Rows with their classes
[-1.84  2.92 -1.59 -0.84  0.02 -0.75  0.67 -3.54  1.62 -2.94 -3.04  2.53
 -1.64 -0.09 -5.16  2.58  0.69 -1.13  3.96 -1.76] | M
[-5.02  5.62 -1.89 -0.51 -0.80 -1.90  2.97 -0.85  2.61  2.20 -1.19  0.70
 -1.35  0.50 -0.28  7.25  2.57  0.02  2.45 -7.22] | M
[ 0.37 -1.52  2.88  1.11  0.28  0.57  0.68 -1.31 -1.02 -0.61  0.00  3.14
  0.68  2.01 -3.95 -1.92  0.24 -1.04  2.42  1.86] | E
[-2.20  4.73 -0.49  1.48 -0.21 -0.56  1.99 -1.69  0.65  1.18 -0.75 -1.40
  0.11  1.57  1.85  1.58  1.90  1.94  2.17 -4.44] | M
[ 1.00 -0.10  2.78 -0.33 -1.10 -1.88 -0.50  1.18 -0.14  1.30  0.90 -1.61
  0.73 -0.74 -4.38  3.14  1.05 -0.01 -3.08 -3.18] | X
[-2.69  3.04 -2.57  0.52 -0.60 -0.61  2.21 -2.22  1.07 -1.02  3.49  3.61
  0.44  1.49 -1.44  2.76  0.34  1.18  4.65 -3.11] | M
[ 0.76 -2.91  3.53  1.12 -2.52 -2.52 -0.36  0.67 -3.58 -2.41  1.31  3.50
  2.79  0.40  1.03  0.83 -1.68  0.93 -0.62  2.16] | E
[ 4.07 -5.76 -0.43 -0.62 -2.43 -0.97 -1.75 -0.42  1.13  2.02  1.89  4.94
 -0.58 -1.02  8.03 -4.43 -1.98 -2.74  1.75  5.15] | E
[-3.25  4.10 -0.53  0.53  1.28 -0.57  2.33 -0.14  2.20  1.89 -0.87 -0.65
 -3.00  0.22  1.44  2.51 -0.65 -0.05  0.73 -5.21] | M
[-2.79  2.88 -2.12 -0.62  0.47 -2.79 -1.51  4.70 -0.97  1.93 -0.19  0.13
 -2.99  1.17 -7.56  2.43  2.57 -0.35 -1.57 -3.86] | X
[-2.61  1.65  2.76  0.22  0.08 -2.16 -0.38  2.93 -0.15  2.79  0.48  0.91
 -3.08  0.73 -4.21  4.43  0.18 -0.08 -2.67 -1.97] | X
[ 3.16  1.70 -2.52  0.70 -3.59 -2.04  0.29  0.73 -1.39  1.85  0.37  0.51
  2.37  1.03  2.09  0.27  2.79  0.82  3.85 -2.11] | E
[-0.03 -0.50  3.35 -0.29  0.27  1.45 -0.06  1.32  0.92 -0.82 -0.15 -2.45
  2.45  0.26 -2.12  2.25 -0.14  2.65 -1.79 -1.52] | X
[-2.35 -0.65  0.88 -1.13 -0.37 -1.92  2.47 -0.87  3.04  1.46 -0.44  3.99
 -0.11 -0.43  1.40  2.86  0.45 -1.64  0.98  0.66] | E
[ 0.72 -1.88  0.47 -0.23  0.20  0.49  0.96 -1.54  0.77  1.32  1.52  0.27
  0.82 -0.37  2.55  0.40  0.24  0.90 -0.33  3.52] | E
[ 0.56  2.98  0.68  0.40  0.81 -0.34  0.83 -0.54 -0.96 -0.34  0.90 -2.68
  1.24  0.83 -5.45  1.43  1.68  1.44  1.46 -1.58] | X
[ 0.61 -0.66  0.54 -1.28 -0.56 -1.31  0.31 -1.52 -0.97  1.54  1.62 -0.50
 -2.02 -0.79 -2.22  3.08 -2.99  1.33  1.82 -2.79] | E
[ 0.49 -0.37  0.68  0.02  1.11  0.42  1.98 -3.43  1.53 -0.75 -1.33  1.78
 -2.34  0.28 -2.13 -1.15  0.26 -1.88  1.11 -0.62] | M
[-2.68  4.46 -1.36  0.65 -0.39 -1.34  1.52  3.04  3.41  1.28 -0.77 -1.10
 -1.86 -0.18  3.26  5.88  0.85  0.39  1.81 -0.16] | Q
[-3.64  2.29 -0.72  0.21 -0.83  1.17  0.76  1.80 -0.04  2.32 -1.18 -3.06
  2.58 -0.01 -0.67  2.20  1.71  1.12 -1.67 -4.11] | T
[-2.46  3.73 -1.12  0.06  0.51  0.57  2.26 -0.86 -0.75  2.18  0.21 -0.06
 -1.66  0.68 -2.71  3.11  3.05  0.42  3.41 -2.88] | M
[-2.78  6.82  0.99 -0.80  1.04 -0.78  2.40 -0.05  2.04  0.10  0.32 -1.71
 -2.16  0.12 -0.70  2.84  0.91 -0.55  1.34 -3.31] | Q
[ 0.84 -4.10 -2.18  0.50  1.93  0.36 -0.94 -0.45 -0.89  2.09  1.87 -0.27
 -2.45  1.46  1.81 -2.87 -3.26  1.02 -0.17 -0.37] | E
[-1.76  3.82 -3.17  1.04 -0.04  2.20  1.40 -0.10 -2.08  1.76 -2.59  1.47
  1.51 -1.03 -5.78  2.61  1.70  0.59  0.21  1.89] | T
[-0.07  5.91 -0.79  0.97 -0.68  0.79 -0.01 -0.36 -1.93  0.23 -0.09 -1.47
 -0.18 -1.23 -4.50  3.41  2.27  2.52  1.59 -4.04] | R

Rows with their classes
[ 0.55 -3.31 -4.08  1.29 -0.78 -1.01 -0.63 -0.18 -0.82 -1.07  3.31  5.78
 -3.47 -0.48  2.72 -0.41 -1.38 -0.15 -0.49 -2.98] | Setam
[-0.45 -3.65 -2.57  3.50 -4.69  1.61 -2.80 -1.32 -0.52  0.92  0.66  0.34
 -0.23 -0.44 -0.09  4.58 -3.49  1.22  5.08  2.83] | Lef
[-0.95 -4.43  0.71  0.87  2.95 -1.31 -1.81 -1.69 -2.93  1.43  0.39  3.65
 -0.59 -0.82  1.37  0.31 -2.73  0.87  1.47  3.67] | Lef
[-2.02 -4.82 -1.37 -0.04  2.29  0.44  0.09 -1.21 -1.10  0.86  2.52 -1.86
 -0.24 -0.44  1.22 -1.21 -5.34  0.19  0.35  0.58] | Lef
[-4.69 -0.21 -3.30 -0.38 -0.04  2.07  2.38 -1.09  0.38 -1.34  0.66  3.04
  1.38 -0.60 -0.74  0.12 -3.20  0.88  0.64  1.88] | Setam
[-3.35 -6.43 -6.06 -0.76  0.83  0.03  3.79 -1.15  0.10  0.72  3.67  5.99
 -0.50 -0.34  3.48  0.78 -6.37 -1.18 -4.73 -2.38] | Setam
